Where the symbols take the states:
bq: ζ>hp, φ>cl, γ>jg, η>jj, θ>ll, ψ>tz, ξ>gq
jg: ζ>bn, φ>sd, γ>bq, η>pb, θ>ph, ψ>bl, ξ>gd
cg: ζ>jh, φ>zf, γ>zj, η>ms, θ>nh, ψ>gn, ξ>fr
bt: ζ>zd, φ>ch, γ>lg, η>td, θ>mb, ψ>rf, ξ>hl
gz: ζ>gr, φ>tt, γ>gn, η>cf, θ>mt, ψ>zj, ξ>hr
fs: ζ>rm, φ>cj, γ>mf, η>pz, θ>zb, ψ>bh, ξ>zh
qg: ζ>hj, φ>lt, γ>dl, η>zr, θ>fb, ψ>mq, ξ>pm
tb: ζ>nm, φ>zp, γ>td, η>lg, θ>hh, ψ>gl, ξ>rj
ls: ζ>bb, φ>lb, γ>fr, η>rz, θ>cc, ψ>hr, ξ>zj
fb: ζ>hc, φ>pr, γ>dc, η>mh, θ>qg, ψ>cn, ξ>lj
dn: ζ>qn, φ>pn, γ>hl, η>rj, θ>fg, ψ>jm, ξ>lg
fh: ζ>qb, φ>rr, γ>pm, η>mt, θ>cf, ψ>tc, ξ>dl
tc: ζ>zh, φ>td, γ>zp, η>ch, θ>tl, ψ>fh, ξ>rm
rj: ζ>jc, φ>mq, γ>qc, η>dn, θ>qq, ψ>lt, ξ>tb
zj: ζ>dg, φ>mb, γ>cg, η>tl, θ>ch, ψ>gz, ξ>ls
zt: ζ>cf, φ>jl, γ>gt, η>gr, θ>qb, ψ>ns, ξ>sb
nm: ζ>tb, φ>gm, γ>sj, η>dr, θ>qh, ψ>qf, ξ>jc
rz: ζ>zb, φ>lm, γ>cn, η>ls, θ>rm, ψ>dc, ξ>tl
jm: ζ>ll, φ>zr, γ>hs, η>lt, θ>hp, ψ>dn, ξ>fz
zd: ζ>bt, φ>sf, γ>dr, η>sj, θ>gp, ψ>hd, ξ>sn
jj: ζ>pr, φ>hc, γ>pb, η>bq, θ>bf, ψ>zq, ξ>rd
cl: ζ>mh, φ>bq, γ>sd, η>hc, θ>dt, ψ>hf, ξ>gg
hf: ζ>fr, φ>tz, γ>bb, η>ds, θ>qr, ψ>cl, ξ>jh
sd: ζ>hr, φ>jg, γ>cl, η>sb, θ>., ψ>bb, ξ>gr
cj: ζ>qc, φ>fs, γ>jc, η>sn, θ>fp, ψ>jz, ξ>sj
gg: ζ>gn, φ>gq, γ>gr, η>gt, θ>cm, ψ>jh, ξ>cl
mj: ζ>pb, φ>dc, γ>pr, η>bn, θ>gs, ψ>lm, ξ>jt
jz: ζ>gs, φ>bh, γ>bf, η>ph, θ>pb, ψ>cj, ξ>zn
tt: ζ>gd, φ>gz, γ>zc, η>jt, θ>rf, ψ>mb, ξ>bn
jl: ζ>jt, φ>zt, γ>rd, η>gd, θ>zn, ψ>rp, ξ>pb
lj: ζ>gt, φ>br, γ>cf, η>gn, θ>pm, ψ>ms, ξ>fb
gm: ζ>zp, φ>nm, γ>zh, η>fl, θ>qd, ψ>sm, ξ>mf
mq: ζ>mf, φ>rj, γ>rm, η>pn, θ>cn, ψ>qg, ξ>zp
mh: ζ>cl, φ>hp, γ>hr, η>fb, θ>zr, ψ>fr, ξ>gn
gt: ζ>lj, φ>rd, γ>zt, η>gg, θ>sm, ψ>qd, ξ>hc
bb: ζ>ls, φ>bl, γ>hf, η>zb, θ>pz, ψ>sd, ξ>dg
zr: ζ>dt, φ>jm, γ>tg, η>qg, θ>mh, ψ>pn, ξ>tq
bl: ζ>lb, φ>bb, γ>tz, η>fp, θ>sn, ψ>jg, ξ>gp
hp: ζ>bq, φ>mh, γ>bn, η>pr, θ>jm, ψ>fg, ξ>zc
hd: ζ>rf, φ>hn, γ>rg, η>zn, θ>gd, ψ>zd, ξ>ph
zp: ζ>gm, φ>tb, γ>tc, η>nh, θ>ms, ψ>pm, ξ>mq
fp: ζ>lm, φ>zb, γ>zq, η>bl, θ>cj, ψ>pb, ξ>rp
qf: ζ>gl, φ>sm, γ>zn, η>rg, θ>rd, ψ>nm, ξ>bf
qc: ζ>cj, φ>rm, γ>rj, η>hl, θ>lm, ψ>gs, ξ>td
ph: ζ>hs, φ>., γ>ll, η>jz, θ>jg, ψ>sn, ξ>hd
zf: ζ>lq, φ>cg, γ>mb, η>hh, θ>lg, ψ>zc, ξ>fg
pm: ζ>sm, φ>gl, γ>fh, η>tq, θ>lj, ψ>zp, ξ>qg
zn: ζ>rr, φ>qb, γ>qf, η>hd, θ>jl, ψ>sj, ξ>jz
zb: ζ>rz, φ>fp, γ>ds, η>bb, θ>fs, ψ>sb, ξ>ns
bf: ζ>lt, φ>hj, γ>jz, η>ll, θ>jj, ψ>jc, ξ>qf
sm: ζ>pm, φ>qf, γ>qb, η>cm, θ>gt, ψ>gm, ξ>hj
mb: ζ>gp, φ>zj, γ>zf, η>bm, θ>bt, ψ>tt, ξ>lb
mt: ζ>hn, φ>rf, γ>tq, η>fh, θ>gz, ψ>ch, ξ>tg
bn: ζ>jg, φ>hr, γ>hp, η>mj, θ>hs, ψ>lb, ξ>tt
pz: ζ>cc, φ>sn, γ>qr, η>fs, θ>bb, ψ>., ξ>sf
td: ζ>sj, φ>tc, γ>tb, η>bt, θ>bm, ψ>rr, ξ>qc
dr: ζ>lg, φ>fl, γ>zd, η>nm, θ>lq, ψ>rg, ξ>qn
ms: ζ>qd, φ>hh, γ>tl, η>cg, θ>zp, ψ>lj, ξ>cn
tz: ζ>fg, φ>hf, γ>bl, η>zq, θ>qn, ψ>bq, ξ>lq
rp: ζ>bm, φ>ns, γ>qh, η>gp, θ>sj, ψ>jl, ξ>fp
cm: ζ>tq, φ>rg, γ>hn, η>sm, θ>gg, ψ>fl, ξ>dt
ns: ζ>tl, φ>rp, γ>qd, η>dg, θ>zh, ψ>zt, ξ>zb
sb: ζ>dc, φ>pb, γ>hc, η>sd, θ>bh, ψ>zb, ξ>zt
nh: ζ>fl, φ>lg, γ>ch, η>zp, θ>cg, ψ>tq, ξ>pn
sn: ζ>hl, φ>pz, γ>qn, η>cj, θ>bl, ψ>ph, ξ>zd
gq: ζ>zc, φ>gg, γ>gd, η>rd, θ>rg, ψ>lq, ξ>bq
qd: ζ>ms, φ>qh, γ>ns, η>jh, θ>gm, ψ>gt, ξ>ds
sf: ζ>ch, φ>zd, γ>fl, η>zh, θ>dg, ψ>hn, ξ>pz
dc: ζ>sb, φ>mj, γ>fb, η>hr, θ>dl, ψ>rz, ξ>cf
lt: ζ>bf, φ>qg, γ>gs, η>jm, θ>pr, ψ>rj, ξ>gl
dg: ζ>zj, φ>gp, γ>jh, η>ns, θ>sf, ψ>gr, ξ>bb
hs: ζ>ph, φ>tg, γ>jm, η>gs, θ>bn, ψ>hl, ξ>rf
rd: ζ>br, φ>gt, γ>jl, η>gq, θ>qf, ψ>qh, ξ>jj
hn: ζ>mt, φ>hd, γ>cm, η>qb, θ>gr, ψ>sf, ξ>.
tg: ζ>., φ>hs, γ>zr, η>dl, θ>hr, ψ>cc, ξ>mt
cf: ζ>zt, φ>jt, γ>lj, η>gz, θ>fh, ψ>tl, ξ>dc
mf: ζ>mq, φ>jc, γ>fs, η>qr, θ>ds, ψ>hj, ξ>gm
jc: ζ>rj, φ>mf, γ>cj, η>qn, θ>zq, ψ>bf, ξ>nm
rg: ζ>fz, φ>cm, γ>hd, η>qf, θ>gq, ψ>dr, ξ>ll
sj: ζ>td, φ>zh, γ>nm, η>zd, θ>rp, ψ>zn, ξ>cj
tl: ζ>ns, φ>bm, γ>ms, η>zj, θ>tc, ψ>cf, ξ>rz
bh: ζ>dl, φ>jz, γ>hj, η>., θ>sb, ψ>fs, ξ>qb
rm: ζ>fs, φ>qc, γ>mq, η>cc, θ>rz, ψ>dl, ξ>tc
rr: ζ>zn, φ>fh, γ>gl, η>rf, θ>jt, ψ>td, ξ>gs
lb: ζ>bl, φ>ls, γ>fg, η>lm, θ>hl, ψ>bn, ξ>mb
gn: ζ>gg, φ>zc, γ>gz, η>lj, θ>tq, ψ>cg, ξ>mh
zc: ζ>gq, φ>gn, γ>tt, η>br, θ>fz, ψ>zf, ξ>hp
qq: ζ>zq, φ>cn, γ>lm, η>fg, θ>rj, ψ>pr, ξ>hh
qr: ζ>pn, φ>qn, γ>pz, η>mf, θ>hf, ψ>dt, ξ>fl
qb: ζ>fh, φ>zn, γ>sm, η>hn, θ>zt, ψ>zh, ξ>bh
gp: ζ>mb, φ>dg, γ>lq, η>rp, θ>zd, ψ>gd, ξ>bl
fg: ζ>tz, φ>fr, γ>lb, η>qq, θ>dn, ψ>hp, ξ>zf
fr: ζ>hf, φ>fg, γ>ls, η>cn, θ>pn, ψ>mh, ξ>cg
pn: ζ>qr, φ>dn, γ>cc, η>mq, θ>fr, ψ>zr, ξ>nh
qh: ζ>hh, φ>qd, γ>rp, η>lq, θ>nm, ψ>rd, ξ>zq
hl: ζ>sn, φ>cc, γ>dn, η>qc, θ>lb, ψ>hs, ξ>bt
ll: ζ>jm, φ>dt, γ>ph, η>bf, θ>bq, ψ>qn, ξ>rg
dl: ζ>bh, φ>gs, γ>qg, η>tg, θ>dc, ψ>rm, ξ>fh
cn: ζ>ds, φ>qq, γ>rz, η>fr, θ>mq, ψ>fb, ξ>ms
qn: ζ>dn, φ>qr, γ>sn, η>jc, θ>tz, ψ>ll, ξ>dr
hr: ζ>sd, φ>bn, γ>mh, η>dc, θ>tg, ψ>ls, ξ>gz
gl: ζ>qf, φ>pm, γ>rr, η>fz, θ>br, ψ>tb, ξ>lt
zq: ζ>qq, φ>ds, γ>fp, η>tz, θ>jc, ψ>jj, ξ>qh
zh: ζ>tc, φ>sj, γ>gm, η>sf, θ>ns, ψ>qb, ξ>fs
hc: ζ>fb, φ>jj, γ>sb, η>cl, θ>hj, ψ>ds, ξ>gt
jt: ζ>jl, φ>cf, γ>br, η>tt, θ>rr, ψ>bm, ξ>mj
cc: ζ>pz, φ>hl, γ>pn, η>rm, θ>ls, ψ>tg, ξ>ch
pb: ζ>mj, φ>sb, γ>jj, η>jg, θ>jz, ψ>fp, ξ>jl
tq: ζ>cm, φ>fz, γ>mt, η>pm, θ>gn, ψ>nh, ξ>zr
ds: ζ>cn, φ>zq, γ>zb, η>hf, θ>mf, ψ>hc, ξ>qd
lq: ζ>zf, φ>jh, γ>gp, η>qh, θ>dr, ψ>gq, ξ>tz
br: ζ>rd, φ>lj, γ>jt, η>zc, θ>gl, ψ>hh, ξ>pr
lg: ζ>dr, φ>nh, γ>bt, η>tb, θ>zf, ψ>fz, ξ>dn
rf: ζ>hd, φ>mt, γ>fz, η>rr, θ>tt, ψ>bt, ξ>hs
hh: ζ>qh, φ>ms, γ>bm, η>zf, θ>tb, ψ>br, ξ>qq
fz: ζ>rg, φ>tq, γ>rf, η>gl, θ>zc, ψ>lg, ξ>jm
pr: ζ>jj, φ>fb, γ>mj, η>hp, θ>lt, ψ>qq, ξ>br
gd: ζ>tt, φ>gr, γ>gq, η>jl, θ>hd, ψ>gp, ξ>jg
hj: ζ>qg, φ>bf, γ>bh, η>dt, θ>hc, ψ>mf, ξ>sm
jh: ζ>cg, φ>lq, γ>dg, η>qd, θ>fl, ψ>gg, ξ>hf
ch: ζ>sf, φ>bt, γ>nh, η>tc, θ>zj, ψ>mt, ξ>cc
fl: ζ>nh, φ>dr, γ>sf, η>gm, θ>jh, ψ>cm, ξ>qr
dt: ζ>zr, φ>ll, γ>., η>hj, θ>cl, ψ>qr, ξ>cm
gr: ζ>gz, φ>gd, γ>gg, η>zt, θ>hn, ψ>dg, ξ>sd
gs: ζ>jz, φ>dl, γ>lt, η>hs, θ>mj, ψ>qc, ξ>rr
lm: ζ>fp, φ>rz, γ>qq, η>lb, θ>qc, ψ>mj, ξ>bm
bm: ζ>rp, φ>tl, γ>hh, η>mb, θ>td, ψ>jt, ξ>lm

The rows follow the links: the fewer symbols apart two states are, the more alike their rows tend to be.

Each row is also shifted at random along 8 hidden directions that mean nothing.

Row, then state:
-662 -199 47 737 -131 -70 -293 -235 -305 -161 -166 279 -232 32 -189 -280 369 -375 -161 -211 425 533 -81 224 298 -195 -29 -227 -163 -79 -46 -174 -401 350 22 -130 -18 93 -168 336 -111 -218 -106 20 267 307 77 -137 686 279 479 386 -54 65 -123 -8 -148 20 -15 386 50 757 240; state gg
228 142 -159 -254 -572 158 -298 -1 295 492 250 63 288 294 -73 335 49 325 215 308 -164 58 -4 -232 42 222 -152 -82 -268 419 -111 -348 312 -225 18 -244 234 -59 12 469 222 322 -94 -239 222 109 -64 47 -368 -216 272 -111 -190 408 52 68 -190 31 -158 -229 111 -74 118; state lt
-661 159 36 566 22 -402 -186 56 36 137 -72 289 99 303 215 -440 -58 18 -171 -6 241 161 -49 434 357 -45 69 -160 154 232 333 109 341 -103 -291 4 -112 -454 -446 -7 -326 -124 225 337 -196 396 -7 0 104 220 -13 -117 312 251 27 72 300 -48 11 316 -30 51 64; state gr
-409 0 -36 -350 -26 284 115 -2 17 -51 300 -305 150 -48 235 411 -217 -192 127 45 -408 63 -2 165 56 164 -185 20 -38 -59 -454 -217 -35 -15 23 -162 35 85 183 307 -71 -247 -70 -290 73 -138 71 205 21 -355 203 76 -104 154 100 26 -356 -310 83 -56 138 -104 -1; state hd
-233 165 -272 -139 -179 -21 9 128 119 68 14 140 -71 81 94 -117 194 81 74 58 -274 -24 42 -124 -144 148 45 -297 94 147 34 -232 86 -161 -62 -18 45 -181 156 85 -19 72 -48 -180 135 221 75 -59 -76 -55 17 -179 100 466 29 -110 93 79 -48 94 211 -149 -134; state lq
-467 168 169 56 115 -331 385 0 -45 117 300 97 118 105 -79 -130 -213 -57 19 62 110 -192 175 145 311 -35 -43 235 -8 -217 126 283 332 -43 -16 63 149 -371 -182 -251 -331 -360 184 80 -274 -199 21 -30 -470 25 -322 -338 192 -89 48 27 309 32 241 -18 -286 -340 -67; state mt
121 -73 219 -87 378 -165 110 -28 -1 -358 73 -125 -87 85 435 28 -86 -108 3 24 -55 126 -215 200 -30 -22 -53 -200 -81 35 -271 -54 -266 -49 -173 206 -395 -13 -397 -95 -262 -177 -130 59 -119 329 -96 230 358 -24 28 123 492 -32 -273 13 5 36 99 61 210 -178 2; state gq
-370 -136 454 -83 -608 22 389 -44 -37 71 199 -67 87 325 -1071 718 -209 -110 272 -289 -7 176 448 -644 274 -299 -45 8 -384 -466 -26 -209 283 494 44 108 95 59 333 362 -201 -12 47 -208 -123 -525 -247 -269 -169 -65 359 655 -173 -727 167 -517 -411 204 126 -344 8 112 227; state mj
-473 -126 171 78 66 96 297 -36 -191 153 276 -145 -35 151 -144 -331 -317 191 168 -49 217 -238 -33 226 227 -157 130 61 -81 -96 192 128 315 119 -212 -234 -83 -305 -216 -130 -275 15 -15 155 -321 -49 -84 -31 -467 97 -365 -245 -47 -76 -13 46 -7 70 28 -94 -91 52 -113; state hc
-79 -14 -212 -47 -95 -156 -345 162 209 138 -284 89 -14 -8 137 -106 303 162 146 -126 -294 57 -32 132 -354 15 -59 -261 266 180 18 -238 -40 -98 -163 194 -27 34 75 154 332 113 211 237 228 48 49 -63 205 31 243 -9 -78 331 43 -30 195 225 -201 8 147 44 -183; state bb
188 321 -170 296 -195 -341 -232 346 195 427 -82 405 246 53 160 -16 -21 344 -19 178 19 154 230 112 301 108 -184 -167 171 254 343 36 495 -239 -79 125 288 -279 -236 60 -34 35 162 143 -255 221 -84 50 -252 -6 173 -286 138 438 34 158 411 89 -44 0 -8 -4 -15; state hn
580 -26 184 3 158 -700 -111 394 476 377 -20 264 139 -239 49 175 46 90 -400 -118 -82 420 -127 146 329 260 19 -577 30 399 217 -386 1 -204 425 275 -27 -37 -99 134 -41 -99 -3 77 -58 581 -399 30 -48 152 484 117 516 -317 -81 -92 198 489 71 -295 -110 -4 11; state ph
-435 -27 -120 -440 -441 240 -383 -122 80 102 -170 -86 173 240 75 327 202 -167 16 77 -328 19 19 -126 -264 37 -201 -11 78 262 -350 -251 -61 -130 -168 -96 125 375 49 416 243 75 108 -65 311 -46 219 83 376 -264 350 46 -370 275 5 -76 -136 -189 -197 -151 283 -3 32; state tc
-599 -246 85 42 -132 99 -231 -315 -61 -322 -264 -18 -110 -79 -381 22 194 -333 -85 -317 113 38 -149 -84 -211 -136 26 82 17 -160 -197 16 -381 274 72 21 -94 266 222 84 230 -29 110 69 238 -262 70 -246 428 137 199 385 -107 -253 -37 -153 -174 -79 -31 -59 -146 211 134; state rz
-267 -36 55 20 -87 -80 -12 -143 119 -87 66 117 99 58 -192 89 113 -284 -210 64 -15 172 -214 -30 67 85 50 -212 -254 60 -287 -294 -394 -43 255 -4 -107 71 21 263 -10 -169 -131 -213 219 420 2 71 193 -11 271 -40 -7 -26 -42 -217 -87 -256 140 -170 163 -79 134; state gl
-291 37 -208 297 -372 309 76 4 -423 139 110 129 -88 130 -266 67 125 -196 179 40 244 27 398 -143 224 -133 -227 147 -24 -409 152 139 290 271 -6 -294 294 16 208 38 -270 -81 -52 -180 -78 -334 119 25 27 152 -181 40 -383 1 143 96 -356 106 -38 259 -228 417 19; state fl
267 234 339 474 140 -461 156 157 -68 -154 -407 392 -75 183 -223 61 150 -15 -140 -60 274 -14 243 -251 -141 -467 -88 51 254 -262 582 526 105 -92 -203 629 32 -153 -587 -329 -151 -4 258 480 -423 -197 40 16 247 295 -91 72 231 -295 -15 -305 517 201 193 99 120 -177 126; state cf
243 213 -560 -22 249 -223 -316 128 160 45 -119 138 -86 -273 383 -332 106 117 -356 158 -258 -89 -121 176 -72 525 33 40 354 157 116 147 -84 -505 260 46 -3 -133 145 -362 215 31 -37 -179 96 215 205 66 23 109 -235 -364 227 331 88 210 330 -143 82 184 125 -171 -256; state zd
316 20 7 206 80 -343 38 56 -6 9 -237 220 -87 66 -204 -76 252 134 178 -48 164 9 179 -91 -91 -244 -40 129 71 -247 213 103 45 30 -163 241 179 -218 -84 -114 65 60 186 160 23 -155 -19 -184 -129 134 -163 -34 31 57 37 -36 245 225 36 -38 -88 -47 23; state mh
53 -36 548 -28 -257 -347 5 61 145 308 16 164 106 547 -115 357 -104 21 84 3 593 -2 165 -287 330 -363 -232 -196 -152 178 271 -276 502 5 -293 9 -129 -72 -307 67 -406 161 57 428 -250 23 -446 124 180 211 115 11 241 -299 -43 -215 -51 353 7 -214 1 -248 313; state mq
204 57 -374 88 35 174 -64 26 53 21 219 -23 -105 -436 25 -322 -100 284 -100 -141 -199 233 -92 199 143 244 144 -87 65 103 158 -102 12 57 337 -393 47 -21 365 83 146 183 -142 -173 81 -33 -24 -284 -257 -115 -46 -33 -126 23 -46 191 -85 48 -241 129 -169 403 -180; state bl
66 187 -4 -172 -128 9 -236 372 80 79 270 -178 200 21 580 -221 -232 190 13 1 -105 89 141 217 258 88 -162 -307 -20 408 102 -369 311 18 -199 -218 -150 33 20 285 -180 68 20 182 -79 193 -125 -5 59 -202 293 -184 249 286 -269 306 53 -38 -295 202 -36 140 182; state dg
-548 -126 197 -44 319 118 188 -170 -201 -293 -37 -204 -47 -40 78 -84 -166 -273 -213 -15 75 -115 -13 158 23 -29 44 174 37 -242 -251 296 -190 42 -56 67 -76 151 -124 -277 -65 -345 58 39 -103 -109 112 140 95 8 -143 -18 110 -193 47 -24 36 -403 267 41 2 -54 -32; state qb
-330 210 -140 335 -153 29 -182 -191 -197 -136 -23 151 -245 266 100 -364 46 -109 10 119 363 -105 -257 -137 29 -64 200 63 59 -22 141 181 -69 -128 -113 -129 -245 -201 -216 -190 -38 231 -40 39 116 -50 228 -74 338 134 -166 -110 -82 160 -174 36 -2 -186 -100 260 161 19 -82; state hh
339 -56 -30 -228 165 217 109 176 6 88 -92 -317 -19 25 540 -71 -293 503 367 5 -223 -482 -10 168 -403 -82 -10 69 189 66 -6 443 315 -220 -438 87 -124 -27 -270 -165 173 206 179 353 -369 -246 31 192 -349 -258 -300 -205 -109 319 -5 104 212 -49 -19 -80 129 -330 -164; state sb
468 -58 -83 17 -188 41 -160 104 191 362 155 152 104 -70 -140 246 108 180 35 51 -36 456 3 -78 285 206 -62 -297 -129 137 -94 -301 85 176 243 -181 160 46 171 520 -36 54 -182 -216 193 191 -129 21 -77 -13 399 144 -118 28 5 99 -308 243 -141 -148 -58 344 120; state ll
-59 108 251 354 234 -57 412 -58 -324 -168 153 68 -156 127 -207 -169 -214 -112 293 28 417 -130 236 -46 220 -370 -68 230 -68 -514 258 318 264 249 -224 218 -21 -276 -242 -319 -487 -268 51 141 -295 -219 64 -69 -158 148 -373 9 77 -140 -85 9 125 -36 135 95 -160 -2 92; state gn
394 -207 377 -183 -133 -198 -95 118 163 314 53 49 166 145 41 424 54 139 181 12 -22 234 177 -63 85 -46 -243 -249 -100 208 -16 -399 222 94 -191 88 33 224 -82 527 -66 -67 -21 92 54 198 -252 202 92 30 413 233 23 -79 -129 -58 -237 385 -67 -200 53 121 70; state dt

From each start, follow one symbol. Which state do you reach?
Answers are names.
start -339 261 -74 -11 -285 -383 -393 290 288 369 134 116 294 44 120 -25 38 -84 -186 141 -68 275 115 171 539 226 -206 -293 -9 474 206 -366 247 -169 90 -285 107 -167 62 276 -107 -100 72 95 131 356 -150 -116 1 31 358 -407 187 125 -151 148 108 26 -217 -13 -154 3 159
θ zj
start -249 157 -233 731 -204 -82 -105 -2 -71 -83 -30 543 -174 -98 -321 -97 114 -35 -238 -188 263 578 109 -88 436 54 86 -51 44 -211 300 -1 125 148 319 -9 141 -204 12 76 -25 -1 1 -202 -137 -8 114 -191 185 212 164 150 46 -125 -3 -14 22 44 113 295 -68 586 13
ξ jg
start -221 -222 210 189 -121 126 -270 -107 -229 -181 -278 111 5 106 55 92 202 -306 -172 -18 235 311 -4 13 -2 -135 -58 -196 -105 -37 -214 -119 -288 74 -124 40 50 338 -256 124 43 -83 -31 89 98 321 192 217 664 250 334 223 -52 -105 -129 6 -139 -61 119 95 262 228 241
ξ hj
start -315 -201 -133 -728 195 614 134 -262 -164 -309 91 -496 -44 9 510 81 -104 -205 124 164 -423 -483 -264 82 -442 160 114 212 11 -123 -824 20 -412 -189 -64 -263 -119 396 200 -188 133 -21 -145 -296 192 -47 160 383 38 -359 -325 -152 -135 271 56 50 -253 -578 -35 56 327 -494 -224
ξ jc
start -440 -166 -57 -311 -85 138 187 -251 93 90 -181 -39 6 85 -407 496 136 -3 185 -13 -481 -211 -54 -211 -510 -91 29 241 240 -302 -252 256 -86 -122 152 447 69 -23 91 -201 216 -61 146 -67 -71 -359 131 169 -252 -92 -113 224 -348 -26 425 -441 -36 -17 222 -423 272 -343 -334
ξ zn
start -93 50 -174 -91 114 -510 82 228 441 337 -146 225 44 -251 -306 -26 173 73 -203 -69 -251 46 -114 -38 -33 304 122 -81 232 24 284 19 47 -187 426 263 143 -280 131 -179 168 -37 50 -96 4 68 -211 -106 -272 211 -172 -95 127 -72 321 -183 183 190 126 -151 -81 -149 -339
θ bl
start -222 -83 94 29 -371 -16 -103 4 48 468 232 -45 307 348 -242 25 -154 99 193 193 62 -86 131 81 307 1 -139 24 -150 94 -26 -238 326 46 -173 -339 159 -139 -94 234 -180 11 32 -14 -119 18 -197 -22 -479 -32 -2 -174 -109 50 89 127 -126 -117 -97 -224 -142 -182 239
ψ mq
start 436 175 -358 309 -192 -141 -57 -33 66 173 -212 296 -65 16 -253 164 350 201 371 190 -84 -3 35 -197 -335 -5 -45 154 46 -73 221 73 113 -147 -62 230 219 -224 20 87 331 231 28 -211 43 -215 40 -77 -252 -6 -95 114 -188 473 210 -94 183 305 -76 -91 98 -52 -154
η pr
start -290 94 -218 443 -19 14 22 24 9 308 329 149 -43 67 -73 -311 -203 300 229 -66 146 174 -107 280 475 175 108 -3 66 24 368 81 454 146 123 -281 -9 -521 6 8 -156 68 -88 -84 -99 -46 30 -206 -409 -8 -38 -46 -22 -2 -4 83 29 26 -44 82 -242 314 -144
ζ bn
start 600 131 -223 -44 -312 188 -398 67 184 249 -296 80 201 37 190 150 148 411 223 304 -113 -128 284 -50 -295 113 -187 236 154 226 98 299 308 -354 -98 28 256 102 -55 1 452 224 94 64 9 -255 135 3 -302 -171 -16 -210 -327 546 133 197 258 -94 -195 -138 55 -124 27
ζ bh
start -309 50 92 -176 -154 48 95 -18 -15 -28 30 29 55 148 -302 173 129 -149 227 81 -324 -239 149 -242 -347 -210 -36 57 -59 -96 -73 -30 -58 66 -146 169 305 13 -73 142 -59 32 94 106 18 -127 147 51 -226 -65 -37 -13 -204 195 29 -220 223 -209 -30 -161 112 -258 89
φ br
start 71 122 -128 292 -228 348 -2 -370 -351 57 -145 77 -137 341 -78 121 -57 26 183 74 436 -280 63 -221 -74 -158 93 323 95 -264 62 391 134 -46 -170 -161 -44 -110 46 -406 58 136 -55 -67 121 -436 197 102 134 89 -437 78 -276 96 154 5 -203 64 14 141 -6 -74 -73
ψ lt
start 216 300 45 -216 -265 179 129 56 34 418 385 -283 162 451 381 83 -527 439 589 179 35 -332 77 -75 220 -62 -179 -90 -101 267 104 -206 691 -112 -369 -362 -158 -386 -36 59 -287 248 -134 26 -57 -229 -288 64 -403 -317 -295 -281 -22 305 -93 64 -110 237 -344 7 -119 -260 -105
θ dn
start -601 -277 280 -62 177 -742 -151 117 342 115 -296 124 107 -44 -105 -54 301 -214 -339 -351 85 385 -166 380 200 65 29 -475 105 159 6 -312 -230 -143 228 165 -128 9 -39 98 -63 -313 97 284 194 577 -150 -119 430 385 439 83 436 -249 -66 -128 72 323 31 -58 -112 71 -71
φ sn
start -434 -153 -7 487 -494 112 -551 -192 -123 -39 -13 72 -86 282 -176 -301 96 -43 -49 -164 549 346 -168 59 409 -230 70 -172 -137 160 75 -219 -138 305 -91 -531 -187 50 -74 270 -30 214 -79 214 286 107 68 -272 523 260 297 135 -99 -3 -86 134 -193 52 -285 266 -107 482 301
θ mq
start 128 -60 -265 -85 -62 829 -109 -178 -449 -246 -15 -204 -126 17 509 -196 -43 200 221 106 -99 -277 24 84 -351 -121 -30 270 -4 -40 -263 141 -29 57 -465 -261 115 365 -77 123 268 165 -48 20 -95 -247 334 178 151 -268 -235 -27 -461 533 -7 283 -129 -412 -152 248 193 158 -10
ζ lj
start -491 -224 -25 -400 -498 498 -181 -56 17 270 91 -341 167 195 75 308 -213 118 345 -34 -220 -36 13 7 -77 31 -178 32 -170 114 -341 -222 249 102 -169 -338 -24 289 187 431 44 22 59 17 128 -197 -51 -16 -23 -266 273 67 -429 96 48 97 -518 -110 -268 -238 121 142 -6
ζ rm
start 306 -21 21 154 323 -86 -27 79 -96 -375 -197 47 -237 -74 563 -177 261 -122 -137 -80 171 55 41 116 -331 -90 -133 -127 210 22 -27 93 -351 -31 -223 270 -159 182 -215 -159 108 -41 18 313 32 140 107 116 509 283 -66 106 217 241 -182 114 266 133 -18 288 119 -34 -43
ξ hf
start 227 11 -3 -190 134 -124 -332 139 372 57 -162 -182 221 -144 404 -226 -67 334 -46 98 -174 -124 -189 179 -151 72 48 -53 82 441 16 -76 -160 -285 -148 73 -48 66 -146 103 292 222 97 306 -46 227 -160 -127 -123 -221 186 -201 148 257 -156 222 329 -143 -77 -119 -15 -183 120
ζ sb
